Here is a tiny trained network, its code and every weight. The questions are about switching its units off for an input and a target symbol, where a switched-off unit gives its printed mean instead of its output.

import numpy as np


def w(rows, s, z=0):
    codes = np.array(rows[::2]) - 128.0
    scale = np.full(codes.shape[1], s)
    scale[-1] = z or s
    return codes * scale


def norm(h):
    return h / np.sqrt((h * h).mean(-1, keepdims=True) + 1e-5)


def f(y):
    return y / 2 * (1 + np.tanh(0.7978845608 * (y + 0.044715 * y**3)))


def softmax(a):
    e = np.exp(a - a.max(-1, keepdims=True))
    return e / e.sum(-1, keepdims=True)


def log_softmax(a):
    a = a - a.max(-1, keepdims=True)
    return a - np.log(np.exp(a).sum(-1, keepdims=True))


def net(x, mask):
    ids = ['ΓΞΠΦΨαβεηθλμστω'.index(c) for c in x.split()]
    T = len(ids)
    res = E[ids] + P[:T]
    q, k, v = (norm(res) @ M[0].T for M in (Q, K, V))
    z = softmax(np.where(np.tri(T) > 0, q @ k.T / 4**0.5, -1e9)) @ v
    res = res + np.where(mask[0], z, O[0][:, -1]) @ O[0][:, :-1]
    y = f(norm(res) @ A[0][:, :-1].T + A[0][:, -1])
    res = res + np.where(mask[1:17], y, B[0][:, -1]) @ B[0][:, :-1]
    return log_softmax(norm(res)[-1] @ U[:, :-1].T + U[:, -1])


Q, K, V, O, A, B = {}, {}, {}, {}, {}, {}
E = w([
[113,120,191,123],'Γ',
[120,95,133,128],'Ξ',
[143,144,130,108],'Π',
[124,105,134,127],'Φ',
[119,130,223,144],'Ψ',
[168,161,125,149],'α',
[129,229,112,176],'β',
[121,145,253,111],'ε',
[36,68,224,198],'η',
[83,135,108,160],'θ',
[150,143,147,133],'λ',
[136,99,118,126],'μ',
[128,93,126,127],'σ',
[99,146,128,110],'τ',
[151,64,55,141],'ω',
],0.025)
P = w([
[177,242,138,253],'0',
[181,189,62,191],'1',
[191,175,104,172],'2',
[195,134,126,143],'3',
[208,109,140,121],'4',
[218,78,158,99],'5',
[227,51,162,79],'6',
[235,26,149,68],'7',
],0.0046)
Q[0] = w([
[75,117,173,107],'h1',
[142,9,124,123],'h1',
[186,180,239,83],'h1',
[241,2,176,36],'h1',
],0.0069)
K[0] = w([
[138,105,77,120],'h1',
[229,154,177,73],'h1',
[74,181,97,45],'h1',
[180,63,212,2],'h1',
],0.0073)
V[0] = w([
[172,159,161,251],'h1',
[124,117,135,91],'h1',
[96,99,147,82],'h1',
[173,57,100,140],'h1',
],0.012)
O[0] = w([
[76,7,153,51,253],'h1',
[63,255,127,89,115],'h1',
[28,50,112,105,89],'h1',
[129,8,168,127,82],'h1',
],0.0058,0.0051)
A[0] = w([
[147,96,88,62,147],'n1',
[151,137,123,131,96],'n2',
[97,100,40,182,90],'n3',
[68,110,162,190,247],'n4',
[86,151,159,117,209],'n5',
[139,66,137,109,128],'n6',
[141,119,166,146,89],'n7',
[187,75,105,235,192],'n8',
[98,113,175,133,79],'n9',
[154,178,128,183,196],'n10',
[133,135,114,143,139],'n11',
[171,112,175,173,137],'n12',
[81,93,45,68,138],'n13',
[68,157,92,152,100],'n14',
[199,126,120,79,160],'n15',
[72,247,157,95,252],'n16',
],0.012,0.0021)
B[0] = w([
[140,114,183,185,182],'n1',
[20,71,182,114,132],'n2',
[189,100,65,58,147],'n3',
[176,83,48,136,192],'n4',
[159,174,106,148,168],'n5',
[151,255,162,159,196],'n6',
[122,166,109,101,151],'n7',
[26,183,112,101,180],'n8',
[162,129,93,120,165],'n9',
[90,157,99,165,162],'n10',
[124,108,87,180,123],'n11',
[74,101,82,12,179],'n12',
[170,229,115,130,158],'n13',
[128,160,134,74,127],'n14',
[125,99,187,46,224],'n15',
[127,129,46,246,254],'n16',
],0.006)
U = w([
[106,122,120,61,81],'Γ',
[27,47,161,165,201],'Ξ',
[115,100,134,112,64],'Π',
[143,125,131,99,42],'Φ',
[164,73,32,47,245],'Ψ',
[136,94,175,145,54],'α',
[249,188,128,80,3],'β',
[104,221,79,183,254],'ε',
[119,126,107,99,224],'η',
[160,66,128,211,31],'θ',
[113,107,116,82,119],'λ',
[91,96,117,106,44],'μ',
[93,136,116,89,141],'σ',
[45,193,151,54,182],'τ',
[120,87,123,129,93],'ω',
],0.012,0.0037)

Each question gives the input, a string of symbols that net reads in full, and the target symbol t.
The units are the heads (4 rows each of Q, K, V and O) and the neurons (one row each of A and B). Each row of codes is followed by its name. A weight is (code - 128) times the scale printed after its matrix; where a second scale follows, it is the last column's (O, A, B and U).
mask holds one flag per unit, heads first, then neurons. A switched-off unit (its flag False) gives its mean, the last column of its rows in O or B, instead of its output. The means were averaged over made-up inputs and are rounded, as every weight is.
A unit's drop is (log p(t) with every unit on - log p(t) with that unit switched off) / (log p(t) with every unit on - log p(t) with every unit switched off).
The circuit of an input: a set's keep is (log p(t) with only the set's units on - log p(t) with every unit switched off) / (log p(t) with every unit on - log p(t) with every unit switched off). Starting from the 12 units with the biggest drops (on a tie, the unit counted first), units are removed one at a time, each time the one whose removal leaves the highest keep (on an exact tie, the one counted first), for as long as the keep stays at least 0.8.
circuit, biggest first: the units of the circuit, biggest drop first
unit that matters most: the unit with the biggest drop
top k neurons: the k neurons with the biggest drops, biggest first
drop when u is switched off: that unit's drop, to one decimal
input α Π Π α θ, target Ψ: circuit, biggest first : (n3)
input Ξ Π Π Ψ Π τ η α, target ε: circuit, biggest first : (h1 n10)
input τ Γ Φ, target β: circuit, biggest first : (n6 n16)
input ω Γ Ξ, target β: top 2 neurons : (n6 n13)
input Γ Π σ, target τ: circuit, biggest first : (n8 n16)
input Ξ τ Π Ξ, target τ: top 3 neurons : (n8 n6 n16)
input Π Γ λ τ Ψ, target ε: circuit, biggest first : (h1 n16)
input Π Γ Π σ, target τ: circuit, biggest first : (n8 n16 n6)
input Π τ θ β Π Φ, target τ: top 2 neurons : (n6 n8)
input θ Γ Γ Π Γ, target β: top 3 neurons : (n5 n8 n9)
input τ Ξ Ξ, target Ξ: top 3 neurons : (n8 n15 n6)
input Γ Π Γ σ, target β: top 2 neurons : (n6 n13)
input η Π ω λ Π Ξ, target τ: top 2 neurons : (n6 n8)
input σ μ λ λ η σ Ξ τ, target ε: unit that matters most : h1
input Π β Γ Φ, target β: top 2 neurons : (n6 n16)
input Π Γ Ξ, target β: top 3 neurons : (n6 n16 n13)
input ε Π Ξ Γ τ Π, target ε: drop when h1 is switched off : 1.3
input μ β Ξ σ, target Ξ: drop when n8 is switched off : 0.4
input ω θ β τ Γ, target ε: drop when h1 is switched off : 1.2
input Γ Π Γ, target β: drop when n12 is switched off : 0.2
